Below is a small trained network, with its code and all its weights. Each question gives an input and a target symbol and asks what happens when units are switched off, that is, made to give their printed mean instead of their output.

import numpy as np


def w(rows, s, z=0):
    codes = np.array(rows[::2]) - 128.0
    scale = np.full(codes.shape[1], s)
    scale[-1] = z or s
    return codes * scale


def f(y):
    return y / 2 * (1 + np.tanh(0.7978845608 * (y + 0.044715 * y**3)))


def softmax(a):
    e = np.exp(a - a.max(-1, keepdims=True))
    return e / e.sum(-1, keepdims=True)


def log_softmax(a):
    a = a - a.max(-1, keepdims=True)
    return a - np.log(np.exp(a).sum(-1, keepdims=True))


def net(x, mask):
    ids = ['αμξτφψω'.index(c) for c in x.split()]
    T = len(ids)
    res = E[ids] + P[:T]
    u = 0
    for l in range(3):
        q, k, v = (res @ M[l].T for M in (Q, K, V))
        z = softmax(np.where(np.tri(T) > 0, q @ k.T / 3**0.5, -1e9)) @ v
        res = res + np.where(mask[u], z, O[l][:, -1]) @ O[l][:, :-1]
        u += 1
        y = f(res @ A[l][:, :-1].T + A[l][:, -1])
        res = res + np.where(mask[u : u + 8], y, B[l][:, -1]) @ B[l][:, :-1]
        u += 8
    return log_softmax(res[-1] @ U[:, :-1].T + U[:, -1])


Q, K, V, O, A, B = {}, {}, {}, {}, {}, {}
E = w([
[47,76,102],'α',
[108,187,29],'μ',
[149,78,85],'ξ',
[230,26,6],'τ',
[60,130,197],'φ',
[141,225,151],'ψ',
[144,117,47],'ω',
],0.018)
P = w([
[92,116,166],'0',
[106,40,3],'1',
[86,39,60],'2',
[60,48,54],'3',
[47,54,42],'4',
[35,55,38],'5',
[22,45,20],'6',
[34,55,19],'7',
[25,61,26],'8',
[12,55,15],'9',
],0.0042)
Q[0] = w([
[197,112,232],'L0H0',
[50,140,2],'L0H0',
[60,151,32],'L0H0',
],0.0074)
K[0] = w([
[160,14,100],'L0H0',
[212,173,150],'L0H0',
[107,248,183],'L0H0',
],0.015)
V[0] = w([
[16,130,109],'L0H0',
[45,60,87],'L0H0',
[2,136,131],'L0H0',
],0.0098)
O[0] = w([
[254,166,197,224],'L0H0',
[147,122,87,22],'L0H0',
[154,53,192,253],'L0H0',
],0.0092,0.0035)
A[0] = w([
[43,132,145,72],'L0N0',
[125,47,147,140],'L0N1',
[126,161,134,36],'L0N2',
[214,208,159,96],'L0N3',
[121,123,130,229],'L0N4',
[88,158,250,8],'L0N5',
[91,89,84,194],'L0N6',
[206,132,40,91],'L0N7',
],0.012,0.0017)
B[0] = w([
[206,120,232,176],'L0N0',
[68,72,185,217],'L0N1',
[176,148,119,130],'L0N2',
[73,219,24,218],'L0N3',
[104,97,127,146],'L0N4',
[3,214,130,254],'L0N5',
[81,120,176,206],'L0N6',
[10,170,45,223],'L0N7',
],0.006)
Q[1] = w([
[11,73,187],'L1H0',
[217,76,108],'L1H0',
[138,142,31],'L1H0',
],0.011)
K[1] = w([
[249,162,153],'L1H0',
[139,52,116],'L1H0',
[45,123,26],'L1H0',
],0.014)
V[1] = w([
[217,123,48],'L1H0',
[87,2,136],'L1H0',
[217,154,200],'L1H0',
],0.0053)
O[1] = w([
[221,159,254,67],'L1H0',
[51,69,120,2],'L1H0',
[48,121,83,26],'L1H0',
],0.0056,0.0063)
A[1] = w([
[75,112,158,76],'L1N0',
[136,131,61,112],'L1N1',
[96,66,42,134],'L1N2',
[178,64,179,159],'L1N3',
[135,4,163,254],'L1N4',
[144,115,40,155],'L1N5',
[29,148,129,108],'L1N6',
[129,171,129,131],'L1N7',
],0.014,0.0063)
B[1] = w([
[196,85,16,178],'L1N0',
[110,151,217,175],'L1N1',
[112,97,255,224],'L1N2',
[55,250,160,158],'L1N3',
[67,243,206,250],'L1N4',
[241,150,179,195],'L1N5',
[135,54,185,253],'L1N6',
[40,61,74,188],'L1N7',
],0.0082,0.011)
Q[2] = w([
[113,137,210],'L2H0',
[96,105,120],'L2H0',
[247,112,97],'L2H0',
],0.013)
K[2] = w([
[165,93,29],'L2H0',
[113,116,130],'L2H0',
[246,159,222],'L2H0',
],0.012)
V[2] = w([
[1,188,104],'L2H0',
[226,203,173],'L2H0',
[158,191,153],'L2H0',
],0.0086)
O[2] = w([
[120,50,100,251],'L2H0',
[112,137,127,54],'L2H0',
[55,245,137,113],'L2H0',
],0.011,0.017)
A[2] = w([
[112,250,119,140],'L2N0',
[182,168,142,254],'L2N1',
[141,233,1,107],'L2N2',
[104,79,140,159],'L2N3',
[160,91,121,58],'L2N4',
[16,206,241,166],'L2N5',
[128,87,189,68],'L2N6',
[171,178,152,53],'L2N7',
],0.0096,0.0091)
B[2] = w([
[153,58,145,158],'L2N0',
[177,134,171,147],'L2N1',
[161,244,151,142],'L2N2',
[133,140,104,185],'L2N3',
[86,226,154,135],'L2N4',
[149,151,89,252],'L2N5',
[71,137,77,179],'L2N6',
[20,67,134,133],'L2N7',
],0.011,0.026)
U = w([
[63,145,101,32],'α',
[165,120,131,161],'μ',
[109,120,136,138],'ξ',
[77,121,190,64],'τ',
[60,53,137,138],'φ',
[191,110,2,252],'ψ',
[185,56,173,165],'ω',
],0.0091,0.0034)

Each question gives the input, a string of symbols that net reads in full, and the target symbol t.
The units are the heads (3 rows each of Q, K, V and O) and the neurons (one row each of A and B). Each row of codes is followed by its name. A weight is (code - 128) times the scale printed after its matrix; where a second scale follows, it is the last column's (O, A, B and U).
mask holds one flag per unit, layer by layer, with each layer's heads first. A switched-off unit (its flag False) gives its mean, the last column of its rows in O or B, instead of its output. The means were averaged over made-up inputs and are rounded, as every weight is.
A unit's drop is (log p(t) with every unit on - log p(t) with that unit switched off) / (log p(t) with every unit on - log p(t) with every unit switched off).
The circuit of an input: a set's keep is (log p(t) with only the set's units on - log p(t) with every unit switched off) / (log p(t) with every unit on - log p(t) with every unit switched off). Starting from the 12 units with the biggest drops (on a tie, the unit counted first), units are removed one at a time, each time the one whose removal leaves the highest keep (on an exact tie, the one counted first), for as long as the keep stays at least 0.8.
units of the circuit, in order: the units of the circuit, biggest drop first
unit that matters most: the unit with the biggest drop
top k neurons: the k neurons with the biggest drops, biggest first
k most important neurons of layer l: the k neurons of layer l with the biggest drops, biggest first
input φ α φ τ μ μ ξ φ ψ, target ω: units of the circuit, in order	(L1H0, L1N0, L2H0, L1N6)
input φ α μ ψ ψ ξ α ψ φ φ, target ω: units of the circuit, in order	(L1H0, L2H0, L1N6)
input φ φ ψ μ ψ ψ τ, target ω: top neuron	(L0N7)
input φ ψ ψ α α ψ φ, target ω: top 2 neurons	(L0N5, L1N0)
input ψ ω α ω, target φ: top 3 neurons	(L1N2, L2N5, L1N0)
input ψ τ α φ τ, target φ: units of the circuit, in order	(L0N7, L1N2)
input φ ξ ξ, target τ: units of the circuit, in order	(L1N4, L0H0, L0N1)
input α ψ φ, target α: units of the circuit, in order	(L2H0, L0H0, L2N5)
input τ ψ ω, target μ: units of the circuit, in order	(L2H0, L0N5, L2N1)
input α α ψ, target α: units of the circuit, in order	(L2H0, L0N3, L0H0)
input ψ ψ τ ψ τ, target φ: top 4 neurons	(L2N6, L0N7, L1N7, L1N2)
input ψ ψ α μ φ ψ, target φ: units of the circuit, in order	(L0H0, L1N5, L2H0)
input ψ ψ φ ψ ψ ψ ω φ ξ μ, target φ: units of the circuit, in order	(L2N5, L1N4)
input α φ ψ μ ψ, target ψ: unit that matters most	L1N0
input α ω φ α, target α: top 2 neurons	(L2N5, L1N4)
input ψ τ τ μ ω, target φ: top 2 neurons	(L1N2, L1N0)
input φ τ μ, target μ: 3 most important neurons of layer 1	(L1N6, L1N4, L1N5)
input τ μ φ ξ ψ, target μ: 2 most important neurons of layer 2	(L2N2, L2N0)
input ψ ψ ψ ψ μ φ μ ψ ψ ψ, target φ: top 4 neurons	(L1N7, L2N5, L1N5, L1N0)
input φ ψ μ ψ ψ τ, target ω: most important neuron of layer 1	(L1N5)
input φ α μ, target μ: top 2 neurons	(L1N0, L1N1)
input α φ α ψ, target α: 4 most important neurons of layer 0	(L0N3, L0N1, L0N5, L0N7)
input α ψ ψ ξ ψ α τ ξ, target α: 2 most important neurons of layer 0	(L0N3, L0N5)
input φ ψ φ ξ, target ω: top 2 neurons	(L0N5, L1N6)
input φ φ μ φ ψ μ, target ω: 2 most important neurons of layer 1	(L1N0, L1N1)
input φ ψ φ ω φ φ φ ψ φ ξ, target ω: 4 most important neurons of layer 1	(L1N0, L1N6, L1N7, L1N4)
input τ φ φ ψ, target μ: most important neuron of layer 1	(L1N6)
input α α ψ ψ τ, target τ: 2 most important neurons of layer 1	(L1N5, L1N2)
input φ ξ α ψ, target ω: top 2 neurons	(L0N5, L2N5)
